Below are the code and all the weights of a small trained network. Each question names an input and a target symbol and asks about switching units off, where a switched-off unit gives its printed mean instead of its output.

import numpy as np


def w(rows, s, z=0):
    codes = np.array(rows[::2]) - 128.0
    scale = np.full(codes.shape[1], s)
    scale[-1] = z or s
    return codes * scale


def norm(h):
    return h / np.sqrt((h * h).mean(-1, keepdims=True) + 1e-5)


def f(y):
    return y / 2 * (1 + np.tanh(0.7978845608 * (y + 0.044715 * y**3)))


def softmax(a):
    e = np.exp(a - a.max(-1, keepdims=True))
    return e / e.sum(-1, keepdims=True)


def log_softmax(a):
    a = a - a.max(-1, keepdims=True)
    return a - np.log(np.exp(a).sum(-1, keepdims=True))


def net(x, mask):
    ids = ['γεημξσ'.index(c) for c in x.split()]
    T = len(ids)
    res = E[ids] + P[:T]
    u = 0
    for l in range(2):
        q, k, v = (norm(res) @ M[l].T for M in (Q, K, V))
        z = softmax(np.where(np.tri(T) > 0, q @ k.T / 2**0.5, -1e9)) @ v
        res = res + np.where(mask[u], z, O[l][:, -1]) @ O[l][:, :-1]
        u += 1
        y = f(norm(res) @ A[l][:, :-1].T + A[l][:, -1])
        res = res + np.where(mask[u : u + 4], y, B[l][:, -1]) @ B[l][:, :-1]
        u += 4
    return log_softmax(norm(res)[-1] @ U[:, :-1].T + U[:, -1])


Q, K, V, O, A, B = {}, {}, {}, {}, {}, {}
E = w([
[176,204,142,188,196,81,103],'γ',
[118,145,120,142,115,45,70],'ε',
[145,153,66,42,109,97,5],'η',
[153,69,125,168,139,131,175],'μ',
[67,107,109,89,73,146,128],'ξ',
[111,136,97,167,148,128,141],'σ',
],0.026)
P = w([
[139,36,242,151,223,158,125],'0',
[92,203,213,134,111,221,89],'1',
[94,27,177,110,189,125,144],'2',
[93,205,161,112,73,213,119],'3',
[92,50,81,114,122,104,201],'4',
[76,190,213,133,51,178,127],'5',
[122,10,150,170,131,63,161],'6',
],0.011)
Q[0] = w([
[167,35,98,119,148,120,139],'0.h1',
[182,210,169,151,2,97,80],'0.h1',
],0.009)
K[0] = w([
[217,142,202,115,157,115,139],'0.h1',
[148,129,2,188,55,140,219],'0.h1',
],0.0089)
V[0] = w([
[2,205,58,140,235,123,119],'0.h1',
[112,148,104,111,137,166,226],'0.h1',
],0.0065)
O[0] = w([
[203,45,136,214,5,167,114,177],'0.h1',
[99,111,91,118,177,208,73,1],'0.h1',
],0.013,0.0036)
A[0] = w([
[66,188,122,91,189,110,131,74],'0.n1',
[178,1,103,108,174,140,178,2],'0.n2',
[130,34,164,216,118,85,146,163],'0.n3',
[198,82,99,43,129,125,89,114],'0.n4',
],0.0099,0.0031)
B[0] = w([
[172,165,154,89,155,187,158,143],'0.n1',
[43,63,114,75,76,106,247,154],'0.n2',
[205,171,62,66,151,155,129,249],'0.n3',
[7,162,131,147,236,103,77,128],'0.n4',
],0.013,0.011)
Q[1] = w([
[143,135,165,112,154,161,185],'1.h1',
[115,248,163,127,124,156,85],'1.h1',
],0.018)
K[1] = w([
[158,127,130,101,190,143,177],'1.h1',
[142,170,79,120,151,117,2],'1.h1',
],0.012)
V[1] = w([
[84,161,76,139,253,150,47],'1.h1',
[60,90,92,73,104,158,211],'1.h1',
],0.0052)
O[1] = w([
[161,93,5,121,121,90,87,7],'1.h1',
[198,196,180,71,83,96,77,42],'1.h1',
],0.012,0.0019)
A[1] = w([
[208,171,150,138,157,148,138,117],'1.n1',
[144,162,104,96,144,107,193,162],'1.n2',
[123,98,213,11,86,106,108,162],'1.n3',
[105,111,152,31,122,80,106,3],'1.n4',
],0.013,0.0022)
B[1] = w([
[28,125,112,111,3,122,91,241],'1.n1',
[144,99,95,111,168,222,86,254],'1.n2',
[58,131,105,226,47,171,110,240],'1.n3',
[253,192,118,190,114,1,212,186],'1.n4',
],0.0095,0.0066)
U = w([
[165,70,78,237,179,223,84,53],'γ',
[159,122,98,117,140,54,131,67],'ε',
[2,95,125,133,174,126,106,253],'η',
[120,126,135,180,228,123,247,245],'μ',
[133,217,191,200,122,76,181,60],'ξ',
[183,241,163,44,188,242,82,149],'σ',
],0.0087,0.0032)

Each question gives the input, a string of symbols that net reads in full, and the target symbol t.
The units are the heads (2 rows each of Q, K, V and O) and the neurons (one row each of A and B). Each row of codes is followed by its name. A weight is (code - 128) times the scale printed after its matrix; where a second scale follows, it is the last column's (O, A, B and U).
mask holds one flag per unit, layer by layer, with each layer's heads first. A switched-off unit (its flag False) gives its mean, the last column of its rows in O or B, instead of its output. The means were averaged over made-up inputs and are rounded, as every weight is.
A unit's drop is (log p(t) with every unit on - log p(t) with that unit switched off) / (log p(t) with every unit on - log p(t) with every unit switched off).
The circuit of an input: a set's keep is (log p(t) with only the set's units on - log p(t) with every unit switched off) / (log p(t) with every unit on - log p(t) with every unit switched off). Starting from all 10 units, units are removed one at a time, each time the one whose removal leaves the highest keep (on an exact tie, the one counted first), for as long as the keep stays at least 0.8.
circuit, biggest first: the units of the circuit, biggest drop first
k most important neurons: the k neurons with the biggest drops, biggest first
top k neurons in layer l: the k neurons of layer l with the biggest drops, biggest first
drop of u: that unit's drop, to one decimal
input ε ε γ, target γ: top 3 neurons in layer 1 => (1.n4, 1.n2, 1.n1)
input ε η η ε, target ε: circuit, biggest first => (1.h1, 0.n4, 1.n3)
input μ ε ε ε ε μ ε, target μ: 2 most important neurons => (1.n1, 0.n3)
input μ ε γ μ, target σ: circuit, biggest first => (0.n3, 1.h1)
input ε μ ε ε σ, target σ: most important neuron => (1.n2)
input η ε γ, target ε: circuit, biggest first => (1.n3, 1.n1)
input ε μ μ ε ξ η σ, target σ: circuit, biggest first => (0.n3, 1.h1)
input ε ξ ξ η η η, target ε: 2 most important neurons => (1.n4, 1.n2)
input ξ ε μ ε, target σ: circuit, biggest first => (0.h1, 0.n1)
input γ ε ε ε ε η, target ε: circuit, biggest first => (1.n4, 0.h1)
input σ γ ξ ε, target η: circuit, biggest first => (0.n3, 0.h1)
input ε γ ξ γ, target η: top 2 neurons in layer 1 => (1.n1, 1.n4)
input μ ε ξ ε, target η: circuit, biggest first => (0.n3, 1.h1, 1.n4)
input ε ε ε σ ξ γ η, target η: top 3 neurons in layer 0 => (0.n4, 0.n3, 0.n1)
input ε ξ ε, target ξ: circuit, biggest first => (1.n4)
input γ σ ε η, target γ: top 2 neurons in layer 0 => (0.n2, 0.n3)
input γ γ η, target η: 2 most important neurons => (0.n4, 0.n3)
input γ μ ε σ ξ ε, target γ: 2 most important neurons => (1.n1, 0.n2)
input ε μ ε, target μ: top 2 neurons in layer 1 => (1.n1, 1.n4)
input μ γ η σ, target γ: circuit, biggest first => (0.h1)
input σ μ ε μ ε ε, target σ: drop of 0.h1 => 2.6
input ξ μ ε η γ, target γ: drop of 1.n4 => 0.2
input η ξ ε ξ σ ε, target γ: drop of 0.h1 => 0.9
input ε μ μ ε ξ, target ξ: drop of 1.h1 => 0.4
